Below is a small trained network, with its code and all its weights. Each question gives an input and a target symbol and asks what happens when units are switched off, that is, made to give their printed mean instead of their output.

import numpy as np


def w(rows, s, z=0):
    codes = np.array(rows[::2]) - 128.0
    scale = np.full(codes.shape[1], s)
    scale[-1] = z or s
    return codes * scale


def f(y):
    return np.maximum(y, 0)


def softmax(a):
    e = np.exp(a - a.max(-1, keepdims=True))
    return e / e.sum(-1, keepdims=True)


def log_softmax(a):
    a = a - a.max(-1, keepdims=True)
    return a - np.log(np.exp(a).sum(-1, keepdims=True))


def net(x, mask):
    ids = ['βγλξφψω'.index(c) for c in x.split()]
    T = len(ids)
    res = E[ids] + P[:T]
    r = res
    for j in range(3):
        rows = slice(2 * j, 2 * j + 2)
        q, k, v = (r @ M[0][rows].T for M in (Q, K, V))
        z = softmax(np.where(np.tri(T) > 0, q @ k.T / 2**0.5, -1e9)) @ v
        o = O[0][rows]
        res = res + np.where(mask[j], z, o[:, -1]) @ o[:, :-1]
    y = f(res @ A[0][:, :-1].T + A[0][:, -1])
    res = res + np.where(mask[3:19], y, B[0][:, -1]) @ B[0][:, :-1]
    return log_softmax(res[-1] @ U[:, :-1].T + U[:, -1])


Q, K, V, O, A, B = {}, {}, {}, {}, {}, {}
E = w([
[126,173,118,218,187,151,92,207],'β',
[137,118,108,174,59,133,171,57],'γ',
[147,196,150,115,191,106,167,25],'λ',
[201,116,114,87,67,122,73,98],'ξ',
[115,185,108,56,126,109,110,188],'φ',
[117,94,248,73,167,215,136,171],'ψ',
[154,143,138,242,167,153,142,135],'ω',
],0.017)
P = w([
[134,80,151,144,152,150,71,136],'0',
[146,183,37,113,149,227,152,94],'1',
[154,174,100,102,127,170,145,114],'2',
[156,180,105,95,112,172,149,102],'3',
[88,1,196,106,140,29,132,94],'4',
[105,120,147,120,124,74,129,121],'5',
[112,112,144,125,125,73,135,129],'6',
[179,194,142,93,142,121,147,123],'7',
[128,147,159,97,147,82,119,140],'8',
[133,130,157,107,137,91,122,142],'9',
[108,120,190,113,135,88,120,153],'10',
],0.0098)
Q[0] = w([
[89,104,109,139,111,98,179,124],'H0',
[84,139,150,68,176,156,153,144],'H0',
[84,1,78,142,180,6,98,102],'H1',
[41,75,225,104,163,88,128,161],'H1',
[97,164,91,156,110,166,124,213],'H2',
[59,63,140,141,125,70,89,137],'H2',
],0.0091)
K[0] = w([
[159,135,113,108,147,155,99,159],'H0',
[55,167,172,143,186,146,189,138],'H0',
[131,157,6,126,125,215,153,127],'H1',
[231,179,50,131,163,83,129,103],'H1',
[187,161,110,156,110,47,103,124],'H2',
[140,186,102,112,107,169,148,138],'H2',
],0.012)
V[0] = w([
[59,55,155,108,138,183,186,165],'H0',
[66,113,57,118,25,44,86,79],'H0',
[57,108,93,79,126,104,87,254],'H1',
[72,180,164,207,197,106,161,135],'H1',
[77,226,171,73,189,101,164,97],'H2',
[137,37,210,92,131,192,130,110],'H2',
],0.0089)
O[0] = w([
[96,126,93,89,66,167,140,164,78],'H0',
[111,114,185,87,146,123,158,106,3],'H0',
[42,139,120,107,136,102,126,87,42],'H1',
[154,55,10,103,142,120,167,120,184],'H1',
[139,203,95,122,143,174,211,170,155],'H2',
[177,122,126,146,73,178,132,165,168],'H2',
],0.014,0.0058)
A[0] = w([
[137,60,126,115,136,142,162,134,108],'N0',
[165,163,121,116,134,137,190,161,84],'N1',
[91,139,189,107,130,90,71,70,3],'N2',
[140,92,137,139,74,117,129,111,59],'N3',
[5,158,127,145,126,123,131,114,167],'N4',
[114,127,119,73,98,142,112,165,221],'N5',
[126,122,120,140,155,139,175,129,99],'N6',
[102,128,126,129,153,93,95,195,173],'N7',
[177,128,152,128,81,168,137,150,119],'N8',
[90,162,81,169,118,137,107,93,141],'N9',
[110,93,112,138,161,55,127,115,91],'N10',
[129,145,146,131,167,67,119,102,113],'N11',
[194,131,91,132,135,46,158,133,123],'N12',
[128,163,115,128,167,154,89,120,219],'N13',
[117,152,113,94,61,116,144,117,86],'N14',
[138,129,179,152,178,177,135,132,164],'N15',
],0.011,0.0042)
B[0] = w([
[119,227,104,215,196,116,112,117,164],'N0',
[64,133,130,160,174,54,167,124,222],'N1',
[92,186,65,171,161,150,159,234,160],'N2',
[134,171,125,94,46,185,136,112,154],'N3',
[109,89,202,93,120,224,156,84,165],'N4',
[242,132,175,130,166,129,13,31,177],'N5',
[126,107,41,76,115,93,126,62,165],'N6',
[193,87,192,97,88,122,197,88,187],'N7',
[64,112,138,80,162,30,158,130,246],'N8',
[53,125,185,142,142,64,170,172,182],'N9',
[145,142,69,107,123,117,3,73,172],'N10',
[43,123,144,102,109,189,56,185,172],'N11',
[115,196,103,78,142,208,134,138,252],'N12',
[155,62,185,37,122,99,175,84,204],'N13',
[144,70,70,76,3,39,166,165,147],'N14',
[141,104,74,134,83,71,115,106,201],'N15',
],0.0057,0.011)
U = w([
[83,121,88,104,119,36,89,101,63],'β',
[193,100,193,130,122,74,131,52,236],'γ',
[134,170,122,139,140,77,180,142,75],'λ',
[110,217,147,189,118,86,82,125,51],'ξ',
[57,122,147,111,143,125,145,133,215],'φ',
[99,117,122,127,78,89,153,147,3],'ψ',
[157,136,106,132,120,255,109,121,192],'ω',
],0.0075,0.002)

Each question gives the input, a string of symbols that net reads in full, and the target symbol t.
The units are the heads (2 rows each of Q, K, V and O) and the neurons (one row each of A and B). Each row of codes is followed by its name. A weight is (code - 128) times the scale printed after its matrix; where a second scale follows, it is the last column's (O, A, B and U).
mask holds one flag per unit, heads first, then neurons. A switched-off unit (its flag False) gives its mean, the last column of its rows in O or B, instead of its output. The means were averaged over made-up inputs and are rounded, as every weight is.
A unit's drop is (log p(t) with every unit on - log p(t) with that unit switched off) / (log p(t) with every unit on - log p(t) with every unit switched off).
The circuit of an input: a set's keep is (log p(t) with only the set's units on - log p(t) with every unit switched off) / (log p(t) with every unit on - log p(t) with every unit switched off). Starting from the 12 units with the biggest drops (on a tie, the unit counted first), units are removed one at a time, each time the one whose removal leaves the highest keep (on an exact tie, the one counted first), for as long as the keep stays at least 0.8.
units of the circuit, in order: the units of the circuit, biggest drop first
top k neurons: the k neurons with the biggest drops, biggest first
heads that matter: for each layer, one digit per head in row order, 1 if its drop is at least 0.15 and else 0, layers parted by /
input ω λ ξ γ, target ω: top 3 neurons => N12, N8, N1
input γ β ξ φ ω, target β: top 2 neurons => N10, N6
input ω ω γ γ φ, target ω: top 2 neurons => N12, N8
input γ ω ψ φ β λ, target λ: heads that matter => 001
input φ γ γ, target φ: heads that matter => 010
input β ψ ψ λ γ, target ψ: heads that matter => 101
input ξ γ γ φ ψ φ β, target γ: heads that matter => 000
input γ γ γ, target γ: units of the circuit, in order => H2, H0
input β φ φ, target β: units of the circuit, in order => H1
input λ λ λ φ β ω γ β φ ψ, target λ: heads that matter => 011
input λ φ φ β φ, target φ: top 2 neurons => N4, N11
input ξ γ β ψ ξ ω β, target γ: units of the circuit, in order => N7, H2, H0
input φ ξ φ γ β β γ ξ φ ξ ψ, target γ: top 2 neurons => N5, N7
input ξ φ ω ω ω λ γ β β ψ, target λ: heads that matter => 010
input φ ξ λ, target φ: units of the circuit, in order => H1, N4, N11
input β λ γ γ β β φ β β, target β: units of the circuit, in order => H1
input β β ω, target β: units of the circuit, in order => H1, H2
input β λ φ λ λ, target λ: heads that matter => 011
input β ω λ, target β: units of the circuit, in order => H1, H2
input λ β ξ, target λ: units of the circuit, in order => H2, H1, N1, N8
input ω ω φ, target ω: heads that matter => 011
input λ ψ φ, target λ: units of the circuit, in order => H2, N1
input λ ω β β β, target ω: heads that matter => 010
input ξ γ φ, target ξ: units of the circuit, in order => H1
input ξ γ ψ, target γ: top 2 neurons => N5, N8
input β ξ β β ω, target ξ: top 2 neurons => N2, N11
